Below are the code and all the weights of a small trained network. Each question names an input and a target symbol and asks about switching units off, where a switched-off unit gives its printed mean instead of its output.

import numpy as np


def w(rows, s, z=0):
    codes = np.array(rows[::2]) - 128.0
    scale = np.full(codes.shape[1], s)
    scale[-1] = z or s
    return codes * scale


def f(y):
    return y / 2 * (1 + np.tanh(0.7978845608 * (y + 0.044715 * y**3)))


def softmax(a):
    e = np.exp(a - a.max(-1, keepdims=True))
    return e / e.sum(-1, keepdims=True)


def log_softmax(a):
    a = a - a.max(-1, keepdims=True)
    return a - np.log(np.exp(a).sum(-1, keepdims=True))


def net(x, mask):
    ids = ['ΓΞβδεμπτφ'.index(c) for c in x.split()]
    T = len(ids)
    res = E[ids] + P[:T]
    u = 0
    for l in range(2):
        q, k, v = (res @ M[l].T for M in (Q, K, V))
        z = softmax(np.where(np.tri(T) > 0, q @ k.T / 2**0.5, -1e9)) @ v
        res = res + np.where(mask[u], z, O[l][:, -1]) @ O[l][:, :-1]
        u += 1
        y = f(res @ A[l][:, :-1].T + A[l][:, -1])
        res = res + np.where(mask[u : u + 8], y, B[l][:, -1]) @ B[l][:, :-1]
        u += 8
    return log_softmax(res[-1] @ U[:, :-1].T + U[:, -1])


Q, K, V, O, A, B = {}, {}, {}, {}, {}, {}
E = w([
[177,37,160,137],'Γ',
[154,148,94,144],'Ξ',
[163,104,111,141],'β',
[159,99,65,137],'δ',
[114,178,75,116],'ε',
[190,190,125,177],'μ',
[82,170,194,248],'π',
[159,111,110,140],'τ',
[67,175,112,112],'φ',
],0.015)
P = w([
[133,183,193,1],'0',
[126,136,105,209],'1',
[124,137,102,208],'2',
[117,132,96,203],'3',
[105,118,86,200],'4',
[101,116,88,207],'5',
[96,117,84,208],'6',
[89,112,77,209],'7',
[81,109,73,208],'8',
[76,104,72,213],'9',
[73,104,71,212],'10',
],0.008)
Q[0] = w([
[109,146,198,160],'L0H1',
[100,120,76,255],'L0H1',
],0.008)
K[0] = w([
[131,110,255,76],'L0H1',
[57,202,230,105],'L0H1',
],0.0084)
V[0] = w([
[1,165,113,198],'L0H1',
[82,87,192,183],'L0H1',
],0.0093)
O[0] = w([
[2,140,178,88,145],'L0H1',
[31,77,135,159,251],'L0H1',
],0.0091,0.0014)
A[0] = w([
[81,211,169,99,163],'L0N1',
[183,183,85,52,255],'L0N2',
[145,93,19,154,64],'L0N3',
[75,125,156,232,116],'L0N4',
[66,61,118,1,159],'L0N5',
[106,224,112,206,251],'L0N6',
[163,127,42,155,72],'L0N7',
[64,226,61,196,157],'L0N8',
],0.0082,0.0069)
B[0] = w([
[118,137,121,84,144],'L0N1',
[3,104,98,201,194],'L0N2',
[102,161,74,56,165],'L0N3',
[85,80,166,154,210],'L0N4',
[233,101,254,222,146],'L0N5',
[49,79,145,136,253],'L0N6',
[47,173,114,95,156],'L0N7',
[92,89,151,92,213],'L0N8',
],0.0093,0.0068)
Q[1] = w([
[99,28,87,245],'L1H1',
[29,9,113,251],'L1H1',
],0.013)
K[1] = w([
[160,13,193,87],'L1H1',
[114,5,208,119],'L1H1',
],0.013)
V[1] = w([
[172,98,146,237],'L1H1',
[254,117,165,74],'L1H1',
],0.0091)
O[1] = w([
[99,118,94,248,164],'L1H1',
[120,61,126,149,4],'L1H1',
],0.013,0.021)
A[1] = w([
[147,229,215,8,136],'L1N1',
[80,225,131,132,52],'L1N2',
[66,38,65,136,46],'L1N3',
[50,55,241,164,100],'L1N4',
[88,254,64,65,1],'L1N5',
[35,190,115,93,26],'L1N6',
[171,226,213,26,137],'L1N7',
[52,112,17,131,34],'L1N8',
],0.0058,0.0084)
B[1] = w([
[98,44,118,103,244],'L1N1',
[199,119,188,146,200],'L1N2',
[207,137,240,179,181],'L1N3',
[234,132,52,52,180],'L1N4',
[220,86,135,132,196],'L1N5',
[218,172,168,125,188],'L1N6',
[103,73,101,130,228],'L1N7',
[254,75,116,165,172],'L1N8',
],0.0082,0.011)
U = w([
[104,193,190,194,38],'Γ',
[223,160,74,103,65],'Ξ',
[149,129,175,130,88],'β',
[200,90,105,84,48],'δ',
[122,51,184,184,158],'ε',
[61,159,96,121,209],'μ',
[2,73,104,77,254],'π',
[160,147,128,122,108],'τ',
[78,156,103,119,194],'φ',
],0.0088,0.0066)

Each question gives the input, a string of symbols that net reads in full, and the target symbol t.
The units are the heads (2 rows each of Q, K, V and O) and the neurons (one row each of A and B). Each row of codes is followed by its name. A weight is (code - 128) times the scale printed after its matrix; where a second scale follows, it is the last column's (O, A, B and U).
mask holds one flag per unit, layer by layer, with each layer's heads first. A switched-off unit (its flag False) gives its mean, the last column of its rows in O or B, instead of its output. The means were averaged over made-up inputs and are rounded, as every weight is.
A unit's drop is (log p(t) with every unit on - log p(t) with that unit switched off) / (log p(t) with every unit on - log p(t) with every unit switched off).
The circuit of an input: a set's keep is (log p(t) with only the set's units on - log p(t) with every unit switched off) / (log p(t) with every unit on - log p(t) with every unit switched off). Starting from the 12 units with the biggest drops (on a tie, the unit counted first), units are removed one at a time, each time the one whose removal leaves the highest keep (on an exact tie, the one counted first), for as long as the keep stays at least 0.8.
units of the circuit, in order: the units of the circuit, biggest drop first
most important unit: the unit with the biggest drop
k most important neurons: the k neurons with the biggest drops, biggest first
k most important neurons of layer l: the k neurons of layer l with the biggest drops, biggest first
input τ δ β φ τ φ β β ε, target π: units of the circuit, in order : [L1H1; L0N8; L1N1; L0N6]
input Γ π τ Γ ε φ Γ Γ, target Γ: most important unit : L0N6
input π Γ Γ β Γ δ Γ μ β μ, target π: 3 most important neurons of layer 0 : [L0N8; L0N6; L0N4]
input δ τ π ε Γ ε, target δ: 2 most important neurons : [L1N5; L1N1]
input δ π δ Γ β τ, target δ: 2 most important neurons : [L1N5; L1N1]
input π ε Γ Γ Γ Γ ε ε φ δ Γ, target π: 4 most important neurons of layer 0 : [L0N6; L0N8; L0N4; L0N1]
input π δ τ β τ Ξ π β μ, target β: 4 most important neurons : [L1N6; L1N2; L1N5; L0N4]
input δ δ Γ ε τ π δ, target δ: 4 most important neurons of layer 0 : [L0N1; L0N8; L0N6; L0N2]
input π Γ μ ε, target π: 2 most important neurons of layer 1 : [L1N1; L1N7]
input Γ Γ Γ τ δ, target ε: 4 most important neurons : [L1N8; L1N3; L0N6; L1N4]
input δ τ μ, target Γ: 4 most important neurons of layer 1 : [L1N1; L1N4; L1N7; L1N2]
input τ δ Γ Ξ, target ε: 2 most important neurons of layer 0 : [L0N6; L0N2]
input Γ δ β δ φ δ, target π: 2 most important neurons of layer 0 : [L0N8; L0N6]
input Γ Γ Γ φ δ Γ Ξ τ δ, target ε: most important neuron : [L1N3]
input Γ β Γ τ ε β π μ, target Γ: 3 most important neurons of layer 0 : [L0N4; L0N3; L0N7]
input π δ Γ ε Γ δ μ, target π: 3 most important neurons of layer 0 : [L0N8; L0N6; L0N1]
input Γ β β Γ Γ β δ β ε π τ, target Γ: units of the circuit, in order : [L1H1; L0N4; L0H1]
input Γ π Ξ, target Γ: 3 most important neurons of layer 0 : [L0N4; L0N3; L0N7]
input δ π τ Ξ τ Γ Γ, target δ: 4 most important neurons of layer 0 : [L0N6; L0N1; L0N8; L0N2]
input Γ δ μ μ, target ε: 3 most important neurons : [L0N6; L1N3; L1N8]
input δ β Γ Γ τ Γ τ Γ Γ π Γ, target δ: most important neuron : [L0N6]
input δ Γ π ε, target δ: 4 most important neurons : [L1N5; L1N1; L0N1; L1N6]
input Γ Γ φ, target π: 4 most important neurons : [L0N8; L0N6; L0N4; L1N1]
input Γ δ Γ Γ Γ Γ Γ φ, target π: 4 most important neurons of layer 0 : [L0N8; L0N6; L0N2; L0N1]
input Γ π δ δ, target Γ: 2 most important neurons : [L0N4; L0N6]
input π β β, target π: 3 most important neurons : [L0N1; L1N1; L0N2]
input Γ π β φ Γ β β δ Γ δ, target Γ: 3 most important neurons : [L0N6; L0N4; L0N8]
input δ τ Ξ π μ β Γ μ, target δ: most important unit : L0H1
